Below is a small trained network, with its code and all its weights. Each question gives an input and a class and asks what happens when units are switched off, that is, made to give their printed mean instead of their output.

import numpy as np


def w(rows, s, z=0):
    codes = np.array(rows[::2]) - 128.0
    scale = np.full(codes.shape[1], s)
    scale[-1] = z or s
    return codes * scale


def f(y):
    return y / 2 * (1 + np.tanh(0.7978845608 * (y + 0.044715 * y**3)))


def log_softmax(a):
    a = a - a.max(-1, keepdims=True)
    return a - np.log(np.exp(a).sum(-1, keepdims=True))


def net(x, mask):
    res = np.array(x, float).reshape(1, 6) / 4 @ E
    y = f(res @ A[0][:, :-1].T + A[0][:, -1])
    res = res + np.where(mask, y, B[0][:, -1]) @ B[0][:, :-1]
    return log_softmax(res[-1] @ U[:, :-1].T + U[:, -1])


A, B = {}, {}
E = w([
[146,117,133,105,137,130,114],'x0',
[234,226,186,178,153,73,144],'x1',
[110,141,141,115,133,115,137],'x2',
[124,122,141,123,132,114,115],'x3',
[157,115,169,88,5,128,165],'x4',
[161,112,107,117,134,148,160],'x5',
],0.014)
A[0] = w([
[125,135,123,133,119,168,132,133],'N1',
[171,98,164,174,113,68,162,95],'N2',
[85,90,107,122,187,149,139,214],'N3',
[207,186,157,172,144,85,135,160],'N4',
[112,140,97,149,208,131,122,231],'N5',
[166,152,178,128,98,120,144,86],'N6',
[150,131,164,96,7,131,138,175],'N7',
[182,160,165,174,119,99,134,128],'N8',
[114,107,141,104,87,147,124,105],'N9',
[80,66,101,123,113,118,123,255],'N10',
],0.016,0.0098)
B[0] = w([
[103,118,113,96,100,168,107,136],'N1',
[132,99,155,146,132,130,154,177],'N2',
[55,202,96,107,181,172,47,209],'N3',
[166,132,196,246,216,55,152,245],'N4',
[215,227,92,220,228,123,26,221],'N5',
[124,94,194,148,120,153,156,180],'N6',
[35,44,183,114,22,139,247,253],'N7',
[153,66,190,225,103,92,183,208],'N8',
[64,75,116,94,131,110,171,169],'N9',
[15,132,37,58,84,155,91,229],'N10',
],0.011,0.021)
U = w([
[133,213,84,79,144,178,12,207],'0',
[112,139,95,26,41,126,143,198],'1',
[249,195,129,165,180,58,83,102],'2',
[172,126,206,138,101,113,169,4],'3',
],0.013,0.0035)

Each question gives the input, the list of numbers given to net, and the class t.
The units are the neurons (one row each of A and B). Each row of codes is followed by its name. A weight is (code - 128) times the scale printed after its matrix; where a second scale follows, it is the last column's (A, B and U).
mask holds one flag per neuron, in row order. A switched-off neuron (its flag False) gives its mean, the last column of its row in B, instead of its output. The means were averaged over made-up inputs and are rounded, as every weight is.
A unit's drop is (log p(t) with every unit on - log p(t) with that unit switched off) / (log p(t) with every unit on - log p(t) with every unit switched off).
The circuit of an input: a set's keep is (log p(t) with only the set's units on - log p(t) with every unit switched off) / (log p(t) with every unit on - log p(t) with every unit switched off). Starting from all 10 units, units are removed one at a time, each time the one whose removal leaves the highest keep (on an exact tie, the one counted first), for as long as the keep stays at least 0.8.
circuit, biggest first: the units of the circuit, biggest drop first
k most important neurons: the k neurons with the biggest drops, biggest first
drop of u: that unit's drop, to one decimal
input [4,2,-8,-7,0,0], class 2: circuit, biggest first : N7
input [-7,6,-3,-6,0,5], class 2: 2 most important neurons : N7; N4
input [2,1,8,-7,0,-2], class 2: 2 most important neurons : N7; N10
input [-1,0,-5,-5,-3,0], class 0: 2 most important neurons : N4; N8
input [-7,0,6,-3,-4,-8], class 0: 2 most important neurons : N4; N8
input [-3,0,-2,6,1,-1], class 1: 2 most important neurons : N4; N5
input [-2,1,1,0,-3,6], class 2: drop of N10 : 0.5
input [5,0,-1,1,5,4], class 1: drop of N4 : 0.6
input [6,3,-4,4,-1,5], class 2: drop of N7 : 0.5
input [6,-3,-1,0,2,8], class 1: drop of N3 : 0.0
